Here is a tiny trained network, its code and every weight. The questions are about switching its units off for an input and a class, where a switched-off unit gives its printed mean instead of its output.

import numpy as np


def w(rows, s, z=0):
    codes = np.array(rows[::2]) - 128.0
    scale = np.full(codes.shape[1], s)
    scale[-1] = z or s
    return codes * scale


def f(y):
    return y / 2 * (1 + np.tanh(0.7978845608 * (y + 0.044715 * y**3)))


def log_softmax(a):
    a = a - a.max(-1, keepdims=True)
    return a - np.log(np.exp(a).sum(-1, keepdims=True))


def net(x, mask):
    res = np.array(x, float).reshape(1, 7) / 4 @ E
    y = f(res @ A[0][:, :-1].T + A[0][:, -1])
    res = res + np.where(mask, y, B[0][:, -1]) @ B[0][:, :-1]
    return log_softmax(res[-1] @ U[:, :-1].T + U[:, -1])


A, B = {}, {}
E = w([
[112,169,77,143,29,38,173,105,161,134],'x0',
[81,143,103,101,166,153,109,194,54,117],'x1',
[145,143,133,182,131,145,76,100,95,198],'x2',
[174,65,143,45,134,74,153,174,163,124],'x3',
[182,82,134,194,106,216,159,149,181,185],'x4',
[163,188,145,75,136,128,254,171,93,70],'x5',
[87,47,111,96,152,111,177,94,63,138],'x6',
],0.0088)
A[0] = w([
[83,95,108,102,141,97,47,165,155,126,73],'n0',
[111,67,143,91,162,111,165,125,110,92,114],'n1',
[145,139,139,131,137,118,133,130,150,126,134],'n2',
[166,152,113,138,112,130,111,133,138,134,61],'n3',
[105,183,149,113,184,147,73,150,122,83,147],'n4',
[147,98,163,173,146,200,88,126,176,139,185],'n5',
[109,152,98,141,60,77,106,59,184,123,82],'n6',
[115,88,111,148,102,123,163,114,132,187,137],'n7',
[136,107,123,185,141,165,129,85,152,132,110],'n8',
[197,113,157,122,131,167,168,182,176,121,159],'n9',
[114,85,133,90,146,121,149,113,109,91,56],'n10',
[142,84,140,170,146,158,49,93,124,161,252],'n11',
[114,151,124,172,89,74,115,76,170,115,148],'n12',
[96,79,98,101,109,111,43,156,136,106,81],'n13',
[105,192,164,111,178,139,90,152,121,100,72],'n14',
[138,175,139,139,101,94,132,101,142,107,168],'n15',
[132,158,150,93,121,108,147,132,143,130,105],'n16',
[145,158,126,142,101,146,120,155,110,135,72],'n17',
[106,152,112,131,93,93,106,102,163,131,108],'n18',
[132,71,148,175,153,151,6,98,144,213,202],'n19',
[100,151,102,194,104,154,161,107,93,138,158],'n20',
[148,154,138,107,141,128,85,153,110,117,161],'n21',
[88,175,117,119,131,146,147,119,110,121,137],'n22',
],0.012,0.0036)
B[0] = w([
[49,203,83,180,130,91,109,118,130,143,161],'n0',
[103,101,163,58,156,93,185,102,124,132,183],'n1',
[160,106,125,137,130,128,141,129,120,120,137],'n2',
[149,103,141,125,116,105,137,110,146,125,139],'n3',
[142,151,116,145,139,152,86,102,48,49,174],'n4',
[211,112,112,186,33,186,70,196,141,108,204],'n5',
[194,87,122,158,58,138,113,160,178,161,210],'n6',
[127,154,125,141,153,110,95,125,72,78,163],'n7',
[142,108,104,132,90,157,103,137,114,108,171],'n8',
[172,81,164,222,91,124,183,224,179,191,188],'n9',
[132,105,146,99,161,69,160,90,128,153,162],'n10',
[197,103,121,85,115,172,74,97,37,62,219],'n11',
[175,87,140,159,102,168,120,183,160,146,201],'n12',
[64,195,81,157,129,99,101,114,151,127,160],'n13',
[134,151,84,128,109,142,90,128,62,75,163],'n14',
[188,97,139,159,133,159,127,164,124,132,178],'n15',
[156,100,137,127,110,151,140,123,121,122,153],'n16',
[97,117,140,191,108,130,147,136,150,146,139],'n17',
[147,103,138,143,85,155,121,131,162,150,173],'n18',
[211,100,118,86,101,191,35,85,2,52,252],'n19',
[85,210,127,189,154,156,106,167,133,80,179],'n20',
[128,131,136,147,116,157,110,133,95,89,149],'n21',
[143,143,119,148,132,127,104,137,90,94,159],'n22',
],0.009,0.015)
U = w([
[62,108,95,107,82,75,96,101,236,196,2],'0',
[169,67,167,143,100,121,241,170,243,195,125],'1',
[136,97,135,22,153,129,121,86,76,87,108],'2',
[174,134,114,172,80,200,19,153,132,95,186],'3',
[1,217,111,163,172,100,149,131,141,115,150],'4',
],0.0082,0.0042)

Each question gives the input, the list of numbers given to net, and the class t.
The units are the neurons (one row each of A and B). Each row of codes is followed by its name. A weight is (code - 128) times the scale printed after its matrix; where a second scale follows, it is the last column's (A, B and U).
mask holds one flag per neuron, in row order. A switched-off neuron (its flag False) gives its mean, the last column of its row in B, instead of its output. The means were averaged over made-up inputs and are rounded, as every weight is.
A unit's drop is (log p(t) with every unit on - log p(t) with that unit switched off) / (log p(t) with every unit on - log p(t) with every unit switched off).
The circuit of an input: a set's keep is (log p(t) with only the set's units on - log p(t) with every unit switched off) / (log p(t) with every unit on - log p(t) with every unit switched off). Starting from the 12 units with the biggest drops (on a tie, the unit counted first), units are removed one at a time, each time the one whose removal leaves the highest keep (on an exact tie, the one counted first), for as long as the keep stays at least 0.8.
units of the circuit, in order: the units of the circuit, biggest drop first
k most important neurons: the k neurons with the biggest drops, biggest first
drop of u: that unit's drop, to one decimal
input [2,-3,-8,-2,-7,2,4], class 1: 2 most important neurons -> [n19 n11]
input [4,-3,-2,3,-1,7,8], class 2: 2 most important neurons -> [n6 n12]
input [0,5,3,6,1,5,3], class 1: units of the circuit, in order -> [n19 n11]
input [6,8,4,-6,-1,0,1], class 4: units of the circuit, in order -> [n19 n5 n11]
input [-3,-5,1,-1,3,5,-4], class 1: units of the circuit, in order -> [n19 n9]
input [4,6,-6,-2,-2,1,7], class 2: units of the circuit, in order -> [n1]
input [5,7,2,-4,-2,3,1], class 4: units of the circuit, in order -> [n19 n5 n11]
input [2,-2,0,1,-6,-1,8], class 0: 2 most important neurons -> [n19 n11]
input [4,-1,-1,-1,1,0,-1], class 1: units of the circuit, in order -> [n19 n11]
input [3,-6,-8,-1,1,-6,7], class 0: 2 most important neurons -> [n19 n5]
input [1,8,-4,2,-2,1,-3], class 4: 2 most important neurons -> [n19 n11]
input [2,7,-7,7,3,-4,8], class 4: drop of n19 -> 0.2
input [-3,-5,4,6,-5,-3,2], class 2: drop of n5 -> 0.1
input [3,3,-3,7,0,-6,3], class 4: drop of n0 -> 0.1
input [3,-4,0,1,7,2,4], class 1: units of the circuit, in order -> [n19]
